Where the symbols take the nodes:
z285 d z619
z285 x z598
z285 r z603
z285 z z376
z285 i z618
z478 d z124
z478 x z349
z478 r z68
z478 z z884
z478 i z522
z184 d z238
z184 x z396
z184 r z745
z184 z z335
z184 i z850
z539 d z381
z539 x z542
z539 r z744
z539 z z104
z539 i z68
z905 d z65
z905 x z643
z905 r z337
z905 z z404
z905 i z287
z138 d z412
z138 x z535
z138 r z172
z138 z z544
z138 i z254
z65 d z603
z65 x z404
z65 r z602
z65 z z640
z65 i z905
z585 d z343
z585 x z792
z585 r z316
z585 z z941
z585 i z24
z11 d z729
z11 x z699
z11 r z869
z11 z z337
z11 i z121
z964 d z986
z964 x z354
z964 r z66
z964 z z869
z964 i z156
z66 d z524
z66 x z804
z66 r z81
z66 z z902
z66 i z238
z765 d z541
z765 x z974
z765 r z417
z765 z z71
z765 i z412
z37 d z254
z37 x z131
z37 r z848
z37 z z417
z37 i z716
z931 d z287
z931 x z602
z931 r z954
z931 z z119
z931 i z729
z268 d z815
z268 x z603
z268 r z287
z268 z z557
z268 i z640
z286 d z792
z286 x z144
z286 r z702
z286 z z24
z286 i z721
z557 d z82
z557 x z268
z557 r z643
z557 z z815
z557 i z603
z941 d z513
z941 x z585
z941 r z778
z941 z z343
z941 i z792
z812 d z316
z812 x z702
z812 r z412
z812 z z468
z812 i z435
z535 d z544
z535 x z254
z535 r z501
z535 z z138
z535 i z417
z792 d z941
z792 x z24
z792 r z468
z792 z z585
z792 i z286
z404 d z640
z404 x z905
z404 r z729
z404 z z65
z404 i z643
z640 d z268
z640 x z65
z640 r z931
z640 z z603
z640 i z404
z417 d z535
z417 x z37
z417 r z845
z417 z z254
z417 i z131
z822 d z345
z822 x z747
z822 r z619
z822 z z601
z822 i z795
z819 d z68
z819 x z320
z819 r z585
z819 z z271
z819 i z267
z986 d z743
z986 x z869
z986 r z524
z986 z z956
z986 i z964
z744 d z320
z744 x z513
z744 r z286
z744 z z267
z744 i z343
z381 d z349
z381 x z104
z381 r z320
z381 z z522
z381 i z539
z603 d z557
z603 x z640
z603 r z119
z603 z z268
z603 i z65
z974 d z71
z974 x z412
z974 r z37
z974 z z765
z974 i z544
z81 d z396
z81 x z882
z81 r z884
z81 z z850
z81 i z62
z131 d z417
z131 x z716
z131 r z667
z131 z z37
z131 i z172
z601 d z942
z601 x z822
z601 r z25
z601 z z345
z601 i z747
z494 d z795
z494 x z152
z494 r z618
z494 z z35
z494 i z25
z544 d z974
z544 x z138
z544 r z716
z544 z z412
z544 i z535
z699 d z337
z699 x z121
z699 r z964
z699 z z11
z699 i z954
z541 d z702
z541 x z71
z541 r z535
z541 z z435
z541 i z765
z729 d z931
z729 x z337
z729 r z956
z729 z z602
z729 i z11
z716 d z37
z716 x z172
z716 r z278
z716 z z131
z716 i z501
z608 d z667
z608 x z921
z608 r z795
z608 z z278
z608 i z942
z850 d z184
z850 x z81
z850 r z124
z850 z z396
z850 i z882
z104 d z522
z104 x z539
z104 r z267
z104 z z381
z104 i z542
z396 d z335
z396 x z850
z396 r z666
z396 z z184
z396 i z81
z35 d z747
z35 x z494
z35 r z598
z35 z z795
z35 i z152
z602 d z119
z602 x z729
z602 r z743
z602 z z931
z602 i z337
z848 d z883
z848 x z667
z848 r z601
z848 z z845
z848 i z278
z882 d z850
z882 x z62
z882 r z478
z882 z z81
z882 i z162
z144 d z24
z144 x z721
z144 r z435
z144 z z286
z144 i z778
z238 d z66
z238 x z335
z238 r z62
z238 z z804
z238 i z184
z124 d z745
z124 x z884
z124 r z539
z124 z z666
z124 i z478
z747 d z601
z747 x z795
z747 r z376
z747 z z822
z747 i z35
z343 d z744
z343 x z941
z343 r z721
z343 z z513
z343 i z585
z468 d z778
z468 x z812
z468 r z974
z468 z z316
z468 i z702
z501 d z716
z501 x z883
z501 r z921
z501 z z172
z501 i z845
z804 d z902
z804 x z238
z804 r z882
z804 z z66
z804 i z335
z795 d z822
z795 x z35
z795 r z285
z795 z z747
z795 i z494
z745 d z62
z745 x z666
z745 r z381
z745 z z162
z745 i z124
z121 d z11
z121 x z954
z121 r z354
z121 z z699
z121 i z743
z815 d z618
z815 x z557
z815 r z905
z815 z z82
z815 i z268
z619 d z152
z619 x z376
z619 r z557
z619 z z25
z619 i z285
z412 d z765
z412 x z544
z412 r z131
z412 z z974
z412 i z138
z287 d z905
z287 x z119
z287 r z699
z287 z z643
z287 i z931
z349 d z884
z349 x z522
z349 r z271
z349 z z478
z349 i z381
z522 d z478
z522 x z381
z522 r z819
z522 z z349
z522 i z104
z71 d z435
z71 x z765
z71 r z254
z71 z z541
z71 i z974
z24 d z585
z24 x z286
z24 r z812
z24 z z792
z24 i z144
z778 d z144
z778 x z316
z778 r z71
z778 z z721
z778 i z468
z524 d z784
z524 x z902
z524 r z396
z524 z z930
z524 i z66
z902 d z930
z902 x z66
z902 r z850
z902 z z524
z902 i z804
z513 d z267
z513 x z343
z513 r z144
z513 z z744
z513 i z941
z119 d z643
z119 x z931
z119 r z121
z119 z z287
z119 i z602
z254 d z138
z254 x z417
z254 r z883
z254 z z535
z254 i z37
z68 d z539
z68 x z271
z68 r z343
z68 z z542
z68 i z819
z152 d z35
z152 x z25
z152 r z82
z152 z z494
z152 i z619
z921 d z278
z921 x z942
z921 r z35
z921 z z608
z921 i z345
z354 d z869
z354 x z156
z354 r z804
z354 z z964
z354 i z784
z784 d z354
z784 x z930
z784 r z335
z784 z z156
z784 i z524
z267 d z819
z267 x z744
z267 r z24
z267 z z320
z267 i z513
z618 d z285
z618 x z82
z618 r z65
z618 z z598
z618 i z815
z435 d z812
z435 x z541
z435 r z138
z435 z z702
z435 i z71
z666 d z162
z666 x z124
z666 r z104
z666 z z745
z666 i z884
z62 d z81
z62 x z162
z62 r z349
z62 z z882
z62 i z745
z271 d z542
z271 x z819
z271 r z941
z271 z z68
z271 i z320
z82 d z598
z82 x z815
z82 r z404
z82 z z618
z82 i z557
z345 d z921
z345 x z601
z345 r z152
z345 z z942
z345 i z822
z884 d z666
z884 x z478
z884 r z542
z884 z z124
z884 i z349
z930 d z156
z930 x z524
z930 r z184
z930 z z784
z930 i z902
z667 d z845
z667 x z278
z667 r z822
z667 z z848
z667 i z608
z542 d z104
z542 x z68
z542 r z513
z542 z z539
z542 i z271
z320 d z271
z320 x z267
z320 r z792
z320 z z819
z320 i z744
z954 d z699
z954 x z743
z954 r z156
z954 z z121
z954 i z956
z956 d z954
z956 x z986
z956 r z930
z956 z z743
z956 i z869
z598 d z376
z598 x z618
z598 r z640
z598 z z285
z598 i z82
z335 d z804
z335 x z184
z335 r z162
z335 z z238
z335 i z396
z278 d z848
z278 x z608
z278 r z747
z278 z z667
z278 i z921
z376 d z25
z376 x z285
z376 r z268
z376 z z619
z376 i z598
z883 d z172
z883 x z845
z883 r z942
z883 z z501
z883 i z848
z702 d z468
z702 x z435
z702 r z544
z702 z z812
z702 i z541
z942 d z608
z942 x z345
z942 r z494
z942 z z921
z942 i z601
z869 d z956
z869 x z964
z869 r z902
z869 z z986
z869 i z354
z643 d z404
z643 x z287
z643 r z11
z643 z z905
z643 i z119
z316 d z721
z316 x z468
z316 r z765
z316 z z778
z316 i z812
z337 d z602
z337 x z11
z337 r z986
z337 z z729
z337 i z699
z172 d z131
z172 x z501
z172 r z608
z172 z z716
z172 i z883
z156 d z964
z156 x z784
z156 r z238
z156 z z354
z156 i z930
z25 d z494
z25 x z619
z25 r z815
z25 z z152
z25 i z376
z721 d z286
z721 x z778
z721 r z541
z721 z z144
z721 i z316
z162 d z882
z162 x z745
z162 r z522
z162 z z62
z162 i z666
z845 d z501
z845 x z848
z845 r z345
z845 z z883
z845 i z667
z743 d z121
z743 x z956
z743 r z784
z743 z z954
z743 i z986

The rows follow the links: the fewer symbols apart two nodes are, the more alike their rows tend to be.

Each row is also shifted at random along 5 hidden directions that mean nothing.

Some nodes, each with a row of numbers:
z795 ->  26   31  -23   -6   -1  -11    2    6   -4    7    8  -20  -11   17   12    7  -10  -11  -10   -4    7   21  -11    4    2    6   15   -3   -1   -1   -3   -3   -7   19   -7    8   16   -8   26   -2   -9    5
z557 ->  33    2   19    5   10   -4   -5   11    4   -4    6    6   -2  -30   -5    1   -9  -13  -17   -9   16   -7   -1   13   -7  -13  -14    5    5    6    1    1   23  -23    8   -4    4   -1   12    5  -19  -21
z848 -> -10  -21   -1  -11   -7    3    7   -1    7    0   15  -12    4    8   -8   22   10   -3  -13   33   13   23    6  -10   10    1   13   12  -10    6    3   -8  -12   19   -4    6  -11   -2   -2   13   22   -7
z921 ->  36   -5    0  -14    9    1   -6   15    4    0   11    4    6   -1   -8   14    6  -12  -10    5   -5    8  -12   -6   -5  -13  -15    9   10    6   -5   -3   -4    3   -6    2   -3    2   12    3   10   -8
z541 ->  24   -7  -16    0  -17  -15   -7   -1   -5   20   -8    2    8   22   -1   -7   21    9   14    0   -3   19   16   -4   23    1    2   -5  -13  -20   -8   -8   -6   15  -18    1    3   -3  -11  -11   30   11
z68 ->  23    4   12    7   11   18    5  -15   11  -21    8    7   -5  -20   -1   -2  -13   -1    4    2  -15   -8  -19  -11  -30    7   -1    6    2    9    6   18   -8   -5   23    4   -4   -3  -20   -5  -16    9
z376 ->  -3   23    3    3    2   -2   13    3   -3    0   12  -17  -11   -6    9    3  -16  -10  -16   -1   19   15    3   12   -5    8   26    3   -2   13    9   -4   17    4    9    7    4   -6   25   -4  -23  -11
z544 ->   7   -3   13    7  -12    4   -9  -10   12   -9   26   -2   -5  -10   -8    6   10    1   -5   16   -1   27    7  -17  -22    1    3    5  -17    4   -1    7   -7   18    7   13   -4  -11  -16  -12   14    2
z640 -> -17   -7    9   -2   21   -3   15   10   -2    4   -7   14   13  -29  -10   -9   -8  -11  -16   -9   13   -2    2   22   17   -5    0   19    4    4    8   -7   36  -35    7   -6   -1    3   -3    4  -21  -28
z699 ->  -5   30  -16   -1    1    7   -5   -3    2  -13    4  -19  -17    5   11   -1  -23   -7  -14   -6    0  -12  -17    5  -10    0    3   -8    4   11   -1    9   -7    3   -2    3   15   -2   11   18  -32    0
z335 -> -12   -7   -3   10    0  -17    5   -1   -7   15  -16    8    5   -3    4   -2   -5    3   15   -9   14   -8   -1   10   18    1   -1   -7    1  -24    0   -5   -1  -14    8  -14    5   -2   -4   -6    4   17
z765 ->  45    1    9    7    5   -1    5    3   -3    2   -1   12   10  -14   -8  -10    4    1    1  -10   -6   13    3    2    2    5    3    7   -4   -8    1    4   10   -6    6    3    0   -6  -11  -20    3   -3
z119 ->  -6    7   -3    1   -1    0  -16   -3   15  -11   14   -3  -10  -15   -3    6   -7  -13  -17    4    9   -2  -14   -4  -16  -15  -17    1   -1    5   -5    7   -7   -3    2    3   13   -8   -4   15  -11   -5
z585 ->  29  -19   24   11    3    3   20   -3   -1   -4    7   -4   12  -13   -2   23   -3    6    8   17   14    6   -2   -2    2   16   19    2   -1  -12    8    3  -20    1   25   -4  -15   -8    0   -9   17   22
z494 ->  19  -18   28    0   13   -8    2   22    3    5   16    9   12  -27  -12   30    3  -11  -13    8   23   12   -5    2    0   -9  -11    9   10   -6   -3   -4    0  -14   13   -6   -8   -8   23   -6   17   -4
z271 ->  -4   14  -15   -4   10   14    6   -9   -5   -7  -16    6    1   12    3  -21   -6    5   15  -16  -34  -11  -11   -4   -3   10    3    0    5    3    1    9   -3    0   -2    5    2    6  -16   -7  -11    7
z964 -> -23  -16    9    2    2   -1   -1    1    9   -4    4   -2   -8   -8    3   17   -7   -5    1   15   18  -18  -10   -3  -11   -7  -10   -2    9    5    3   -3  -10   -7   12  -10   -7    5   10   12    0    6
z850 -> -58   -1    0   12   -9   -8   10  -16    0    3   -5   -3   -5   -1    8   -7   -7    8   13    2   13    3   10    3    4   12   18   -4  -11  -10    8   -4    2    1   12   -4   -1   -4   -9   -8   -3   12
z138 ->  46   -2    1    4  -16   -4  -18   -2    4    0   13   -2    4   -1   -8    6   15    3   -5    6   -1   22    6  -11    0   -4   -6   -4  -14  -14  -10    9  -13   16   -7    7    8  -11  -13   -2   22    5
z435 ->  -3   -6   -2   -1  -11   -5   -5   -2   -1   10   -3   10    1   16    1  -12   22    9   14   -1  -16   14   16  -10   -2    1   -3   -1   -7   -3   -1   -6    4   13  -10    6   -8    4   -8  -18   21    1
z819 ->   5    2   -5    0    1   12   -9   -7    3   -8   -2    7   -2    7   -1   -5    5    5   13   -3  -28   -9  -11  -16  -15    0  -11   -4    5    1   -5   11  -18    7   -2    4    0    3  -14   -5    5   14
z721 ->  15   18    1   -2   -6   10  -11   -1   -6   -3   -4    4  -13   22   11  -20    9   11   17  -17  -35   -7    6  -13  -28    3   -4  -10    6   18   -2    4    8   15   -8    8   -6   12   12  -17   -4   -1
z974 ->  43   12   14    5    6    6   -2    0    2   -8    6   14    2  -17   -5  -14    3    1   -3  -15  -19   10    2   -4  -18    1   -4    6    0    5    0   11   12   -5    7   10    1   -4   -9  -20   -6   -7
z349 ->  -9   -3   -6    4    2    9   12  -15   -3   -6  -17    5    4   -1    1  -19   -6    9    9   -4   -7  -14    6    6   11   11   11    1   -6   -1    8    3    7   -9    5   -2   -3    7  -26    4  -12    1
z71 ->   8   10   -6    6   -5    0   16  -15    2    1    6   -6   -6    0    4  -11   -3    3    2    6    2   29    8   -2   -3   15   30    7  -17    3   11   -3    8   13   12   11   -3   -9  -12  -19   -4    0
z815 ->  -9   21   16    1    9    7    0    6    4  -11   10    2  -13  -22    3  -14  -12  -10  -17  -13    1   -4    3   10  -28   -7    0    6    7   30    9    0   37  -14    8    5   -1    5   17   -4  -37  -31
z35 -> -35   37  -22  -10    6    1   20    4  -10    8    1  -16   -8   20   13  -10   -9   -8  -10  -10   -5   24   -1   10    2   14   33    5   -1   15    7   -9   15   14   -5   12    6    0   26  -11  -23  -10
z869 ->  -4  -10   18    1   15    4    2    7    3   -7    0    5   -2  -19    1   13  -12   -7   -2   -1   11  -27  -13    4  -11   -8  -14    1   19    7    2    0    0  -22   15  -10   -5    7   14    9  -12   -1
z268 ->   5  -21   23    4   16   -8   15    9    5    5    2    9   11  -39  -12    9   -8  -13  -18    4   33    2    5   20   16   -6    0   16    1   -3    7   -7   26  -32   16  -10   -4   -2    1    3   -9  -22
z542 ->  27  -18   -6    0   13    0   10   -2   -5    4  -24   14   22   -4   -9   -6    1    5   12   -8  -10  -14   -8    7   32    5   -4    4    4  -21   -1    3   -7  -18    2  -11    1    2  -27    1    8   12
z619 ->  16   34   -7    1   -9   -6   -7    3   -2   -2   16  -21  -20   10   14    2  -12   -7  -14   -3   10   14    0    3  -15    2   13   -9   -3   12   -2   -2    4   17   -3   11   13   -6   31   -1  -18   -4
z986 -> -22    1  -14   -3  -10   -5   -8   -7    5   -2    4  -19  -17   15   12   14   -9   -1   -1   17   16  -12   -6   -2   -3   -4    0  -12    2    2   -1   -5  -19   12   -3   -4    3    1   12   20   -1   12
z104 ->  15    6  -12    4  -13    8  -16  -22   13  -14    5   -6  -15    6    5   -7   -3    5    9   10  -12   -9   -6  -18  -23   -2   -6   -8   -8    3   -2   10  -20   15    3    4    4   -1  -25    7   -3   15
z643 ->  25    9   -1    2   13   -2   -7    6    6   -5    1    6    0  -26   -7   -3  -13  -16  -19  -12    9   -9  -14   12    2  -12  -15    5    3   -2   -4    6    9  -20    3   -4   17   -5   -3   11  -22  -11
z666 -> -15   -1   12    3    8   11   -7    4  -11   -5  -30   26   12   -7   -4  -32    5   14   16  -35  -31  -35   11   10    1   -4  -23   -5   11    3   -2   10   27  -27   -9   -6   -4   17  -15   -3  -14  -14

From each start, follow one symbol. Which node do you reach?
Answer with the node's name.
---
-31   -7   -9   -3   -7   -4   -7   -1    3    0    6  -16   -7    9    4   20   -5   -2   -6   17   19   -9   -5    0    7   -5    0   -6    0   -3   -5   -4  -21    8   -5   -6    3   -2    8   24    5    8
d
z699
---
 58   13   19   10   -1    7  -11   -2    9  -13   19    7   -5  -22   -6   -3    1   -2   -7   -4  -12   13   -4  -12  -31   -1  -10    2   -5    4   -2   15    1    2   11   11    5  -11   -8  -16   -4   -2
d
z765
---
-21   20  -15   -5    6    6   -8    3    2   -8   -1   -6   -6    0    3   -7  -11   -8  -11  -13   -8  -11  -12    7   -3   -6   -7   -2    6    6   -5    7    3   -4   -9    2   17    1    3   15  -25   -8
r
z956
---
-14   -1   11   11   11   -7    8    0    2    3   -8   12   -1  -20    5   -5  -13   -2   10  -10    8  -11   -8    9   -6    2   -2   -2    8   -8    5    0    8  -21   21  -10   -1    0    1  -11  -13    8
x
z335
---
 13   -4   -4    5  -10    3    3  -14    3   -6   10  -12   -4   10    5   17    0    7   10   21    2   10   -8  -15   -6   12   14   -5   -7  -11    2    6  -35   23   11    4   -2   -9   -9   -3   17   30
i
z343
---
 24   -5   14    3    3   10   -6    1   -1   -8    1    7    4    0   -2    7    5    8   13   -3  -19   -8   -9  -13  -15    2  -10   -6    9   -3   -7   12  -20    3    6    1   -6    1   -2  -10   15   17
d
z267
---
-16    9   12   -1    1   -3   -1   13   -1    2   13   -3   -5   -6    2    8    0   -7  -11    0    7   11    2    1  -14   -4    2    2    5   12    1   -4   11    3    0    5   -2   -2   27   -8   -3  -12
i
z376
---
 -8    4   12   12    1   -3   -1  -12   14   -8   13   -4  -22  -19   10    7  -19   -8    5   10   16   -8  -15   -6  -36   -3   -5   -3    5    6    8    1   -6   -4   29   -2   -1   -3    7   -4  -15   15
x
z66
---
-23    7   -6  -15   14    8   12    8    3    0    9    0   -1    7   -3    0    3  -10  -10    5  -14   16   -7   -5   -9    1    9   15    7   21    4   -6    9    7   -4   10   -7    5   12   -5   -5  -17
i
z601
---
 -5   11  -14   -1   -8   -5  -12   -6    4   -1    2  -13  -22   16   16    4  -10   -3    5    5    6  -16   -9   -5  -16   -7   -7  -15    6    5   -2   -3  -14   10   -2   -5    6    5   15   13  -10   13
i
z784
---
  2  -27   -9    2  -11   -4   -8  -11    5    4  -11    4    8   10   -4    2   12   10   13   13    0   -8    4   -6   19   -2  -10   -3   -9  -19   -4   -2  -20    2   -6   -7   -2    1  -30   12   24   16
r
z320
---
  1  -18   13   10    2  -11    2   -5   12    1   10    0   -9  -19    5   20  -12   -7    5   18   30  -10  -11   -2   -9   -6   -8   -1    5   -8    3   -5  -14  -10   26  -14   -6   -3    7    5    4   18
x
z524
---
 33    7   -4    6    6  -10    2   -1    6    0    3   -4   -2  -22   -2    2  -18  -15  -19   -1   29    3   -6   17   12   -6    3    5   -5   -7    3   -1   10  -16    9   -3   16  -11   -4   13  -21   -6
r
z602
